[147 116 103 165 163 114 120 133 139 114 189 143 132 103  78  72 124 158
 153 136 170 118 135 118 133 119  97 162  91 123]  rik
[119  78 135  84 147 118 153 103 139 165 103 189 132 143 114 136 116 114
 162 139 133 133  72 158  97  97 122 128 105  96]  pupav
[143 177 129 183 159 140 133 188 124 168 179 161 118 112 195 158 145 132
 171 173 109 161 155 147 168 141 140 119 182 165]  loman
[143 177 129 183 159 140 133 188 124 168 179 161 118 112 195 158 121 132
 171 173 109 161 155 147 168 141 140 119 182 165]  Vepe
[119  78 135 124 147 118 153 103 139 165 103 189 132 143 114 136 116 114
 162  91 133 133  72 158  97 170 122 120 118 163]  naku
order: [163 118 120 122 170  97 158  72 133 133  91 162 114 116 136 114 143 132
 189 103 165 139 103 153 118 147 124 135  78 119]  naku
order: [158  97 170 122 120 118 163 119  78 135 124 147 118 153 103 139 165 103
 189 132 143 114 136 116 114 162  91 133 133  72]  naku

[ 81 134  89 177 140  81  81 139 177  69 136  81  82] : kup
[120 191 108 129 127 130 195 201 125 128 114 134 135] : pepi
[101 187  90 101 181 112 112 174 172 102 112 110 101] : podis
[106 155  86 129 181 116 152 157 154  91 198 215  89] : vasub
[ 64 155  77  89 135  87 150 161 156  61 112 110 155] : zuf
[155 155 127  73 118 155 162 119 155 119 189 153 119] : nepi
[ 64 155  73  89 135  87 150 161 156  61  98  73 200] : dozo
[133  86 151 145 140 135  88 104  88 159 148 141 100] : bub
[133  86 151 145 140 100 176 104  88 159 148 141 100] : Kiza
order: [ 88 159 148 141 100 133  86 151 145 140 135  88 104]  bub
places kup: [81]  1 6 7 12
places podis: [101]  1 4 13
places nepi: [119]  8 10 13
places dozo: [156]  9

[127  78 127 127  78 127 127] : rova
[126 151 173 156 148 144 113] : bip
[ 64  78 131  50  64 201  64] : vutif
[105 187 207  71  70 110 135] : Vak
places rova: [127]  1 3 4 6 7
places vutif: [64]  1 5 7
places bip: [156]  4

[119 117 152 152 152]  Nop
[116 132  89  41  95]  bar
[124 153  84 145 129]  Vave
[153 145 129 154 124]  Kotef
places Nop: [117]  2
order: [129 145  84 153 124]  Vave
order: [ 84 124 129 145 153]  Vave
order: [153 129 124 145 154]  Kotef
places Nop: [152]  3 4 5

[ 84  61 161  40 114]  Kopeg
[ 84  61 161  40 123]  ber
[202 202 203 202  52]  devep
order: [ 40  61  84 123 161]  ber
places devep: [202]  1 2 4
places Kopeg: [61]  2

[141 210 111  62] = toma
[ 91  90 162 152] = gog
[137 103 125 140] = nek
[106  94 117 152] = Setus
[102 189 150  79] = luk
[ 76 151 162 151] = pap
[192  96  96 200] = Zikig
[191 200  96  96] = Patu
order: [ 96 191 200  96]  Patu
order: [210 111  62 141]  toma
places pap: [162]  3

[124 140 141 147 111] : veso
[111 147 140 124 140] : dip
[138 173 125  89 129] : lipom
[138 143 129 139 129] : Muti
places Muti: [138]  1
order: [111 124 140 140 147]  dip

[174  68 174 153] -> Gudi
[177 179  49 128] -> nagi
[168 202 208 141] -> Kes
[202 159  84  49] -> rireg
[177 179 103 128] -> Suta
[135  85  97  73] -> Donus
[168 208 141 201] -> Poki
[168 202  82 174] -> Rosos
order: [174 174  68 153]  Gudi
places Gudi: [174]  1 3
order: [ 49 202 159  84]  rireg
order: [128 177 179 103]  Suta
places Kes: [168]  1
order: [141 168 202 208]  Kes

[151 167  98 151 151  82 120 101 169 128 104 143 162 118] -> nipi
[145 164 106 137 145 145 112 112 160 134 112 144 157 145] -> leb
[114 129 148 127 102 134 116 156 108 135 161  78  98 116] -> tage
[100  90 149  79 129 144 138 121 152 166 159 121 118  88] -> rugi
[166 183 159  79 100 152 118 121  90 149 138 122  88 129] -> tamop
[149  82 157 154 174 109 125 119 111  99  68 116 205 139] -> zubu
[107  74 105 142 154 137 147 121 146 117 108 175 148 146] -> vukik
order: [ 79  88  90 100 118 121 121 129 138 144 149 152 159 166]  rugi
order: [148 117 146 121  74 142 137 107 147 154 108 146 105 175]  vukik
order: [129  88 122 138 149  90 121 118 152 100  79 159 183 166]  tamop
places leb: [145]  1 5 6 14

[130  91 140  94 125  48 123 130] : Vef
[ 98 107  98 181  98 186 121 186] : dogog
[131 152 116 151 137 179 132 121] : Vibeg
[145 141 121  94 117  97 122 140] : muno
[ 93 144 113 144 126 142 131  99] : Tira
places Tira: [144]  2 4
places dogog: [98]  1 3 5
order: [ 99 131 142 126 144 113 144  93]  Tira

[124  92  78 101] = Dilez
[ 90 151 139 178] = Gen
[151 178  89 139] = medel
[ 96 118  79  69] = Sotuk
[128 136 132 107] = rad
order: [139 178  90 151]  Gen
order: [ 69  96 118  79]  Sotuk

[79 80 92 92 80 80] : lan
[140 183  73  92  82 183] : Bugo
[153  90  84  97 175 167] : pama
[ 82  82  81 100 100 140] : katu
order: [183  73 183  82 140  92]  Bugo
places lan: [80]  2 5 6
order: [ 81  82  82 100 100 140]  katu
places Bugo: [183]  2 6
places katu: [82]  1 2

